[[-39  34   8   9]
 [  7 -34  14   0]
 [  0 -43 -10  27]]
=>
[[ 34   8]
 [-34  14]]

[[ -2 -49 -46  47]
 [  4   3 -11 -19]
 [ -3   8 -22 -11]
 [ -4  -8  -7  12]
 [  8  -7   6   0]]
=>
[[-49 -46]
 [  3 -11]]

[[-10 -10  11]
 [  1  49   3]
 [ 17 -22  10]
 [ 17  25 -28]]
=>
[[-10  11]
 [ 49   3]]

[[ -7   5 -13 -13]
 [ 10  35  42 -12]]
=>
[[  5 -13]
 [ 35  42]]

[[  5  -9  -9  -6]
 [ 27 -31 -29 -16]
 [-25  -6 -12  27]
 [-28  25  26  16]
 [-33  31  29  38]]
=>
[[ -9  -9]
 [-31 -29]]

[[-36 -35   6]
 [  0   2  -2]
 [  0   4  -5]]
=>
[[-35   6]
 [  2  -2]]
---
[[-29 -30  20 -29]
 [ 23 -19  -7  -6]
 [  7 -22   3 -13]
 [  8   3  -4   4]
 [ 41  30 -24  32]]
=>
[-29  -7 -22   8]

[[-15 -14   5   6 -10]
 [-35 -37  16  25 -17]
 [-34 -38  18  26 -20]
 [ -6  -6   3   4  -3]
 [-35 -40  19  28 -18]]
=>
[-10  25  18  -6 -35]

[[ 23   2 -20  13]
 [ 25  44   5   2]
 [ -5   3   1   9]]
=>
[13  5  3]

[[ 13 -45]
 [  7 -40]
 [ -4 -38]
 [ -8  -5]
 [ -3 -42]]
=>
[-45   7]

[[  2   4   0   0  -8]
 [  2   2   0   1  -4]
 [-15 -18   4  -1  25]
 [ 22  27  -6   3 -36]]
=>
[-8  1  4 27]

[[-16 -19  10]
 [  2 -37  14]]
=>
[ 10 -37]
---
[[  4 -16 -14  37   4]
 [  2  -4   0   0   5]
 [ 13 -18 -12  29  10]
 [ 15 -10   0 -14   8]]
=>
[[  4  37 -14 -16   4]
 [  5   0   0  -4   2]
 [ 10  29 -12 -18  13]
 [  8 -14   0 -10  15]]

[[-15  27  20 -15  26  -8  24  36  -9]
 [  5 -13 -10   1 -13   8  -9 -17   7]
 [ -4   8   7  -2   9  -6   6  13  -4]
 [ -6   0  25 -21   0  13  33  42   8]
 [ -1   3   4  -1   3  -2   4   7  -1]
 [  9  -8 -28  23  -7  -9 -36 -48  -5]
 [ -3   4   5  -5   5  -1   5   8  -1]]
=>
[[ -9  36  24  -8  26 -15  20  27 -15]
 [  7 -17  -9   8 -13   1 -10 -13   5]
 [ -4  13   6  -6   9  -2   7   8  -4]
 [  8  42  33  13   0 -21  25   0  -6]
 [ -1   7   4  -2   3  -1   4   3  -1]
 [ -5 -48 -36  -9  -7  23 -28  -8   9]
 [ -1   8   5  -1   5  -5   5   4  -3]]

[[-11  38 -38 -30]
 [-11  10 -23 -14]
 [ -8  21 -40 -39]
 [-14  24 -21 -32]
 [ -8  13 -16   6]
 [-16  33 -30 -36]
 [ -7   1 -31   0]
 [-10  16 -34 -13]
 [ -8  18 -24 -23]
 [-16  39 -35 -44]
 [ -5   7 -31  -6]
 [ -8  28 -25 -34]]
=>
[[-30 -38  38 -11]
 [-14 -23  10 -11]
 [-39 -40  21  -8]
 [-32 -21  24 -14]
 [  6 -16  13  -8]
 [-36 -30  33 -16]
 [  0 -31   1  -7]
 [-13 -34  16 -10]
 [-23 -24  18  -8]
 [-44 -35  39 -16]
 [ -6 -31   7  -5]
 [-34 -25  28  -8]]

[[  1  -3   0  29   6]
 [ -3  -1   1   7  -6]
 [ 29  24 -12 -18   3]
 [ 27  37 -19 -33  19]
 [ 50  44 -23 -23  23]]
=>
[[  6  29   0  -3   1]
 [ -6   7   1  -1  -3]
 [  3 -18 -12  24  29]
 [ 19 -33 -19  37  27]
 [ 23 -23 -23  44  50]]

[[-24  -2  35]
 [ -3   8  34]
 [  3  -6  40]]
=>
[[ 35  -2 -24]
 [ 34   8  -3]
 [ 40  -6   3]]

[[-15  -6]
 [  0 -19]
 [-25 -21]
 [ 14 -30]
 [-27 -16]
 [ 26 -22]
 [  3 -38]
 [  4 -38]
 [-11  -7]
 [ 25 -25]
 [-10 -35]]
=>
[[ -6 -15]
 [-19   0]
 [-21 -25]
 [-30  14]
 [-16 -27]
 [-22  26]
 [-38   3]
 [-38   4]
 [ -7 -11]
 [-25  25]
 [-35 -10]]
